Below are the code and all the weights of a small trained network. Each question names an input and a class and asks about switching units off, where a switched-off unit gives its printed mean instead of its output.

import numpy as np


def w(rows, s, z=0):
    codes = np.array(rows[::2]) - 128.0
    scale = np.full(codes.shape[1], s)
    scale[-1] = z or s
    return codes * scale


def norm(h):
    return h / np.sqrt((h * h).mean(-1, keepdims=True) + 1e-5)


def f(y):
    return np.maximum(y, 0)


def log_softmax(a):
    a = a - a.max(-1, keepdims=True)
    return a - np.log(np.exp(a).sum(-1, keepdims=True))


def net(x, mask):
    res = np.array(x, float).reshape(1, 5) / 4 @ E
    u = 0
    for l in range(2):
        y = f(norm(res) @ A[l][:, :-1].T + A[l][:, -1])
        res = res + np.where(mask[u : u + 10], y, B[l][:, -1]) @ B[l][:, :-1]
        u += 10
    return log_softmax(norm(res)[-1] @ U[:, :-1].T + U[:, -1])


A, B = {}, {}
E = w([
[124,148,114,114,164,125,135],'x0',
[224,140,122,36,114,86,121],'x1',
[152,146,254,123,227,151,90],'x2',
[138,115,64,220,152,44,147],'x3',
[130,104,116,131,120,143,97],'x4',
],0.0053)
A[0] = w([
[43,125,75,131,74,225,196,53],'L0N0',
[37,131,163,200,162,65,168,230],'L0N1',
[137,160,126,98,174,93,72,3],'L0N2',
[24,156,59,77,68,196,166,14],'L0N3',
[175,118,70,38,99,157,120,42],'L0N4',
[27,116,39,7,95,122,208,247],'L0N5',
[183,128,135,3,168,204,236,23],'L0N6',
[195,94,185,215,188,79,83,41],'L0N7',
[169,66,111,220,102,55,89,222],'L0N8',
[64,130,84,142,215,142,46,120],'L0N9',
],0.005,0.0024)
B[0] = w([
[208,207,150,215,113,2,42,203],'L0N0',
[87,58,62,152,100,191,105,229],'L0N1',
[132,195,145,152,81,83,108,144],'L0N2',
[180,219,172,199,126,56,53,193],'L0N3',
[68,120,138,78,59,135,139,182],'L0N4',
[149,38,70,137,78,96,105,254],'L0N5',
[121,97,171,75,72,131,65,203],'L0N6',
[78,221,186,173,73,112,52,188],'L0N7',
[109,163,75,95,206,144,218,221],'L0N8',
[89,142,147,131,88,158,213,173],'L0N9',
],0.0047,0.0046)
A[1] = w([
[168,140,133,151,39,136,42,4],'L1N0',
[165,121,130,120,98,185,152,45],'L1N1',
[151,164,204,128,88,202,195,134],'L1N2',
[98,107,248,172,193,254,151,143],'L1N3',
[184,220,158,163,134,80,62,44],'L1N4',
[80,167,78,190,201,86,17,189],'L1N5',
[214,150,109,98,142,103,190,137],'L1N6',
[178,96,98,154,101,85,204,195],'L1N7',
[81,120,175,151,174,149,151,70],'L1N8',
[158,209,116,228,142,105,76,73],'L1N9',
],0.0072,0.0019)
B[1] = w([
[120,144,225,129,164,83,100,212],'L1N0',
[151,114,126,60,97,78,95,140],'L1N1',
[132,136,77,111,150,128,21,182],'L1N2',
[60,156,43,89,253,178,111,253],'L1N3',
[212,186,241,171,81,134,134,206],'L1N4',
[106,144,183,144,45,123,222,246],'L1N5',
[163,86,122,187,201,143,111,164],'L1N6',
[174,77,85,84,171,136,107,196],'L1N7',
[112,93,93,111,136,186,202,171],'L1N8',
[128,129,234,161,116,144,183,223],'L1N9',
],0.006,0.0059)
U = w([
[188,164,237,214,83,74,150,254],'0',
[92,57,14,249,77,87,210,35],'1',
[208,51,97,31,24,47,33,40],'2',
[210,52,2,126,148,61,171,158],'3',
[66,140,69,104,230,198,59,141],'4',
[61,139,129,183,182,181,198,147],'5',
[175,155,196,18,169,173,34,44],'6',
],0.0069,0.0032)

Each question gives the input, the list of numbers given to net, and the class t.
The units are the neurons (one row each of A and B). Each row of codes is followed by its name. A weight is (code - 128) times the scale printed after its matrix; where a second scale follows, it is the last column's (A, B and U).
mask holds one flag per neuron, layer by layer. A switched-off neuron (its flag False) gives its mean, the last column of its row in B, instead of its output. The means were averaged over made-up inputs and are rounded, as every weight is.
A unit's drop is (log p(t) with every unit on - log p(t) with that unit switched off) / (log p(t) with every unit on - log p(t) with every unit switched off).
The circuit of an input: a set's keep is (log p(t) with only the set's units on - log p(t) with every unit switched off) / (log p(t) with every unit on - log p(t) with every unit switched off). Starting from the 12 units with the biggest drops (on a tie, the unit counted first), units are removed one at a time, each time the one whose removal leaves the highest keep (on an exact tie, the one counted first), for as long as the keep stays at least 0.8.
circuit, biggest first: the units of the circuit, biggest drop first
top k neurons: the k neurons with the biggest drops, biggest first
k most important neurons of layer l: the k neurons of layer l with the biggest drops, biggest first
drop of u: that unit's drop, to one decimal
input [-3,-1,-5,-7,1], class 0: top 2 neurons -> L0N3; L0N0
input [6,3,-4,0,-6], class 2: circuit, biggest first -> L0N8; L0N5
input [-5,-5,8,0,8], class 4: circuit, biggest first -> L1N3
input [-3,1,0,-5,6], class 2: circuit, biggest first -> L1N3; L1N9
input [7,-1,-2,-7,8], class 0: 3 most important neurons of layer 0 -> L0N3; L0N0; L0N1
input [-5,-2,-6,-3,5], class 0: 2 most important neurons of layer 0 -> L0N0; L0N3
input [-8,-8,-2,-1,3], class 0: circuit, biggest first -> L0N0; L1N3
input [-1,0,3,-3,5], class 4: circuit, biggest first -> L1N3; L0N0
input [-5,-7,-8,-5,7], class 0: circuit, biggest first -> L0N0; L0N3; L1N0
input [-8,2,0,-2,-5], class 2: top 2 neurons -> L1N3; L0N0
input [-6,1,-6,4,0], class 3: 2 most important neurons of layer 0 -> L0N8; L0N7
input [-8,1,0,-2,-7], class 2: 3 most important neurons of layer 0 -> L0N0; L0N3; L0N7
input [8,-1,5,1,8], class 5: top 2 neurons -> L0N7; L1N5
input [-2,-1,8,-5,-6], class 4: top neuron -> L1N3
input [1,-3,6,-1,-2], class 4: 2 most important neurons of layer 1 -> L1N3; L1N2
input [0,-7,7,0,0], class 4: top 2 neurons -> L1N3; L0N0
input [-1,6,0,1,8], class 3: 2 most important neurons of layer 1 -> L1N6; L1N4
input [8,-1,-6,-3,-3], class 0: 2 most important neurons of layer 0 -> L0N3; L0N0
input [-3,-4,7,-8,6], class 4: drop of L1N3 -> 0.3
input [8,-3,7,-7,8], class 4: drop of L1N3 -> 0.3
